Here is a tiny trained network, its code and every weight. The questions are about switching its units off for an input and a class, where a switched-off unit gives its printed mean instead of its output.

import numpy as np


def w(rows, s, z=0):
    codes = np.array(rows[::2]) - 128.0
    scale = np.full(codes.shape[1], s)
    scale[-1] = z or s
    return codes * scale


def f(y):
    return np.maximum(y, 0)


def log_softmax(a):
    a = a - a.max(-1, keepdims=True)
    return a - np.log(np.exp(a).sum(-1, keepdims=True))


def net(x, mask):
    res = np.array(x, float).reshape(1, 4) / 4 @ E
    y = f(res @ A[0][:, :-1].T + A[0][:, -1])
    res = res + np.where(mask, y, B[0][:, -1]) @ B[0][:, :-1]
    return log_softmax(res[-1] @ U[:, :-1].T + U[:, -1])


A, B = {}, {}
E = w([
[136,252,223,107,141,27,118],'x0',
[177,80,255,97,93,136,23],'x1',
[145,48,92,169,247,90,72],'x2',
[137,111,142,250,126,151,220],'x3',
],0.0075)
A[0] = w([
[114,79,237,107,92,78,87,152],'n0',
[106,211,68,165,119,85,144,208],'n1',
[173,71,91,60,72,168,66,145],'n2',
[209,126,57,139,172,123,46,22],'n3',
[120,164,141,31,149,2,58,153],'n4',
[143,92,92,129,171,204,200,162],'n5',
[177,152,61,141,162,106,127,187],'n6',
[196,126,142,181,232,147,126,246],'n7',
[110,185,171,179,164,139,141,243],'n8',
[174,80,106,115,145,159,143,151],'n9',
[25,51,5,178,161,170,184,223],'n10',
[155,124,210,61,157,113,155,212],'n11',
[124,162,101,124,124,101,94,35],'n12',
[79,126,97,95,145,29,119,116],'n13',
[115,171,105,178,151,46,142,189],'n14',
[243,28,160,193,177,141,73,253],'n15',
[118,139,159,20,110,160,99,243],'n16',
],0.0078,0.0026)
B[0] = w([
[206,202,216,152,45,151,12,195],'n0',
[83,37,135,57,198,165,142,185],'n1',
[94,106,194,77,41,187,88,186],'n2',
[138,137,147,185,191,145,97,163],'n3',
[135,158,9,101,76,111,73,211],'n4',
[167,107,81,116,140,222,122,190],'n5',
[112,22,98,116,242,147,96,168],'n6',
[197,117,162,190,170,194,104,190],'n7',
[105,103,146,138,142,180,3,173],'n8',
[177,99,149,99,154,158,82,163],'n9',
[178,26,215,180,174,211,147,250],'n10',
[86,177,176,113,59,151,17,178],'n11',
[62,99,130,107,150,124,121,137],'n12',
[117,118,62,95,178,78,136,162],'n13',
[80,49,143,115,224,83,42,178],'n14',
[213,121,167,205,126,162,62,217],'n15',
[137,153,136,61,77,242,100,195],'n16',
],0.0059,0.011)
U = w([
[95,163,158,50,72,161,101,231],'0',
[138,70,149,160,179,168,136,210],'1',
[143,148,218,134,98,118,66,50],'2',
[37,140,133,128,115,102,135,13],'3',
[157,137,107,96,99,55,166,3],'4',
[155,123,153,139,104,149,90,123],'5',
[27,127,97,96,200,2,104,252],'6',
],0.0097,0.0026)

Each question gives the input, the list of numbers given to net, and the class t.
The units are the neurons (one row each of A and B). Each row of codes is followed by its name. A weight is (code - 128) times the scale printed after its matrix; where a second scale follows, it is the last column's (A, B and U).
mask holds one flag per neuron, in row order. A switched-off neuron (its flag False) gives its mean, the last column of its row in B, instead of its output. The means were averaged over made-up inputs and are rounded, as every weight is.
A unit's drop is (log p(t) with every unit on - log p(t) with that unit switched off) / (log p(t) with every unit on - log p(t) with every unit switched off).
The circuit of an input: a set's keep is (log p(t) with only the set's units on - log p(t) with every unit switched off) / (log p(t) with every unit on - log p(t) with every unit switched off). Starting from the 12 units with the biggest drops (on a tie, the unit counted first), units are removed one at a time, each time the one whose removal leaves the highest keep (on an exact tie, the one counted first), for as long as the keep stays at least 0.8.
units of the circuit, in order: the units of the circuit, biggest drop first
unit that matters most: the unit with the biggest drop
k most important neurons: the k neurons with the biggest drops, biggest first
drop when u is switched off: that unit's drop, to one decimal
input [6,-4,8,2], class 6: unit that matters most => n14
input [-3,5,1,-5], class 0: units of the circuit, in order => [n10; n2]
input [-7,6,5,-5], class 2: units of the circuit, in order => [n2; n15; n0]
input [1,7,-2,-7], class 0: units of the circuit, in order => [n16; n4]
input [-7,5,2,-3], class 2: units of the circuit, in order => [n2; n15; n1]
input [-6,3,-1,-5], class 0: units of the circuit, in order => [n2; n16]
input [2,-5,-8,6], class 3: units of the circuit, in order => [n15; n7; n0]
input [6,7,-6,-5], class 0: units of the circuit, in order => [n16; n4]
input [8,8,-4,-7], class 0: units of the circuit, in order => [n4; n16]
input [-8,4,-2,-5], class 0: 2 most important neurons => [n2; n16]
input [-6,7,8,-1], class 2: drop when n7 is switched off => -0.1
input [4,5,-4,-2], class 0: drop when n16 is switched off => 0.2
input [0,-8,-6,-4], class 1: drop when n4 is switched off => 0.3
input [5,-4,-3,4], class 6: most important neuron => [n10]
